Below are the code and all the weights of a small trained network. Each question names an input and a target symbol and asks about switching units off, where a switched-off unit gives its printed mean instead of its output.

import numpy as np


def w(rows, s, z=0):
    codes = np.array(rows[::2]) - 128.0
    scale = np.full(codes.shape[1], s)
    scale[-1] = z or s
    return codes * scale


def f(y):
    return np.maximum(y, 0)


def softmax(a):
    e = np.exp(a - a.max(-1, keepdims=True))
    return e / e.sum(-1, keepdims=True)


def log_softmax(a):
    a = a - a.max(-1, keepdims=True)
    return a - np.log(np.exp(a).sum(-1, keepdims=True))


def net(x, mask):
    ids = ['ΓΛΦΨΩαβδεζημξπστ'.index(c) for c in x.split()]
    T = len(ids)
    res = E[ids] + P[:T]
    r = res
    for j in range(2):
        rows = slice(4 * j, 4 * j + 4)
        q, k, v = (r @ M[0][rows].T for M in (Q, K, V))
        z = softmax(np.where(np.tri(T) > 0, q @ k.T / 4**0.5, -1e9)) @ v
        o = O[0][rows]
        res = res + np.where(mask[j], z, o[:, -1]) @ o[:, :-1]
    y = f(res @ A[0][:, :-1].T + A[0][:, -1])
    res = res + np.where(mask[2:10], y, B[0][:, -1]) @ B[0][:, :-1]
    return log_softmax(res[-1] @ U[:, :-1].T + U[:, -1])


Q, K, V, O, A, B = {}, {}, {}, {}, {}, {}
E = w([
[124,50,63],'Γ',
[223,151,188],'Λ',
[160,64,85],'Φ',
[127,110,115],'Ψ',
[126,110,116],'Ω',
[39,137,143],'α',
[122,101,124],'β',
[35,140,131],'δ',
[128,111,113],'ε',
[128,108,113],'ζ',
[133,119,107],'η',
[139,126,97],'μ',
[144,123,252],'ξ',
[129,108,112],'π',
[83,89,51],'σ',
[17,62,209],'τ',
],0.017)
P = w([
[128,229,187],'0',
[130,163,151],'1',
[136,127,135],'2',
[138,89,122],'3',
[144,60,112],'4',
[152,22,88],'5',
[155,2,71],'6',
[171,14,41],'7',
],0.004)
Q[0] = w([
[2,116,51],'H1',
[104,174,144],'H1',
[129,54,87],'H1',
[231,232,244],'H1',
[131,173,170],'H2',
[112,99,88],'H2',
[74,182,124],'H2',
[36,217,121],'H2',
],0.025)
K[0] = w([
[3,104,155],'H1',
[95,165,125],'H1',
[139,64,140],'H1',
[217,230,90],'H1',
[85,155,168],'H2',
[160,116,85],'H2',
[105,178,96],'H2',
[90,210,74],'H2',
],0.027)
V[0] = w([
[45,42,177],'H1',
[150,104,209],'H1',
[215,108,181],'H1',
[130,150,162],'H1',
[9,138,137],'H2',
[136,31,119],'H2',
[135,122,253],'H2',
[83,128,134],'H2',
],0.014)
O[0] = w([
[58,232,127,254],'H1',
[156,181,168,160],'H1',
[161,130,196,102],'H1',
[167,141,128,128],'H1',
[29,116,114,117],'H2',
[131,118,189,182],'H2',
[119,248,104,111],'H2',
[90,126,125,125],'H2',
],0.018,0.016)
A[0] = w([
[153,107,1,188],'N1',
[145,79,148,18],'N2',
[185,132,207,2],'N3',
[91,197,134,19],'N4',
[126,61,166,87],'N5',
[28,102,158,141],'N6',
[61,112,84,168],'N7',
[15,115,98,36],'N8',
],0.0072,0.0082)
B[0] = w([
[195,98,71,148],'N1',
[142,251,120,137],'N2',
[75,112,72,152],'N3',
[134,39,136,250],'N4',
[75,116,167,152],'N5',
[118,120,66,230],'N6',
[94,162,107,206],'N7',
[210,142,190,230],'N8',
],0.021,0.017)
U = w([
[133,67,60,34],'Γ',
[175,108,116,106],'Λ',
[175,111,119,123],'Φ',
[175,209,184,213],'Ψ',
[157,126,125,25],'Ω',
[162,117,115,65],'α',
[117,168,62,82],'β',
[206,46,234,228],'δ',
[135,152,61,84],'ε',
[67,54,95,3],'ζ',
[76,202,143,201],'η',
[172,101,118,95],'μ',
[213,60,126,73],'ξ',
[254,157,151,183],'π',
[197,84,122,91],'σ',
[173,110,119,91],'τ',
],0.0085,0.0052)

Each question gives the input, a string of symbols that net reads in full, and the target symbol t.
The units are the heads (4 rows each of Q, K, V and O) and the neurons (one row each of A and B). Each row of codes is followed by its name. A weight is (code - 128) times the scale printed after its matrix; where a second scale follows, it is the last column's (O, A, B and U).
mask holds one flag per unit, heads first, then neurons. A switched-off unit (its flag False) gives its mean, the last column of its rows in O or B, instead of its output. The means were averaged over made-up inputs and are rounded, as every weight is.
A unit's drop is (log p(t) with every unit on - log p(t) with that unit switched off) / (log p(t) with every unit on - log p(t) with every unit switched off).
The circuit of an input: a set's keep is (log p(t) with only the set's units on - log p(t) with every unit switched off) / (log p(t) with every unit on - log p(t) with every unit switched off). Starting from all 10 units, units are removed one at a time, each time the one whose removal leaves the highest keep (on an exact tie, the one counted first), for as long as the keep stays at least 0.8.
circuit, biggest first: the units of the circuit, biggest drop first
unit that matters most: the unit with the biggest drop
top k neurons: the k neurons with the biggest drops, biggest first
which heads matter: for each layer, one digit per head in row order, 1 if its drop is at least 0.15 and else 0, layers parted by /
input σ ε τ ε α δ η, target η: which heads matter : 00
input Φ η α ξ μ, target Ψ: which heads matter : 11
input ε μ η Φ η Φ Λ Γ, target ζ: unit that matters most : N8
input Φ μ π Ψ, target δ: which heads matter : 11
input μ Φ α ζ τ α ξ, target η: top 3 neurons : [N8 N4 N1]
input τ η Λ Γ Φ σ, target η: which heads matter : 10
input Ψ Φ Λ σ ξ π, target Ψ: top 2 neurons : [N4 N6]
input π α π τ Λ, target η: which heads matter : 01
input σ Ψ η, target Γ: circuit, biggest first : [H1 N8]
input μ α ε μ ξ μ η, target Ψ: circuit, biggest first : [N6 H2]
input δ τ Φ α Ω, target η: which heads matter : 10
input σ ξ Λ ε, target π: circuit, biggest first : [H2 H1]
input β ε Γ ζ Ψ, target ζ: top 2 neurons : [N8 N5]
input π δ μ μ Γ Φ Ψ, target δ: circuit, biggest first : [H2]
input Λ β η ξ Ψ α Φ η, target δ: which heads matter : 01
input π Φ Ω β, target δ: which heads matter : 11
input Ψ ζ μ μ Φ π, target δ: top 2 neurons : [N6 N7]
input τ ζ Γ σ Ψ ε ξ, target η: top 2 neurons : [N8 N1]
input α μ μ Ω ε Γ Ω, target ζ: circuit, biggest first : [H2 N8]
input η Γ μ, target ζ: circuit, biggest first : [N8 H1]
input ζ μ Λ β ζ Ω, target π: top 3 neurons : [N4 N6 N7]
input ζ ξ Φ μ α, target β: top neuron : [N6]
input Φ δ ζ Γ Γ Φ Φ α, target β: circuit, biggest first : [N7 N6 H2]
input τ Ψ Λ Γ ξ Λ π, target η: top 3 neurons : [N8 N1 N6]
input α π τ ζ, target η: top 3 neurons : [N7 N1 N6]
input η Ψ σ τ β, target η: which heads matter : 00
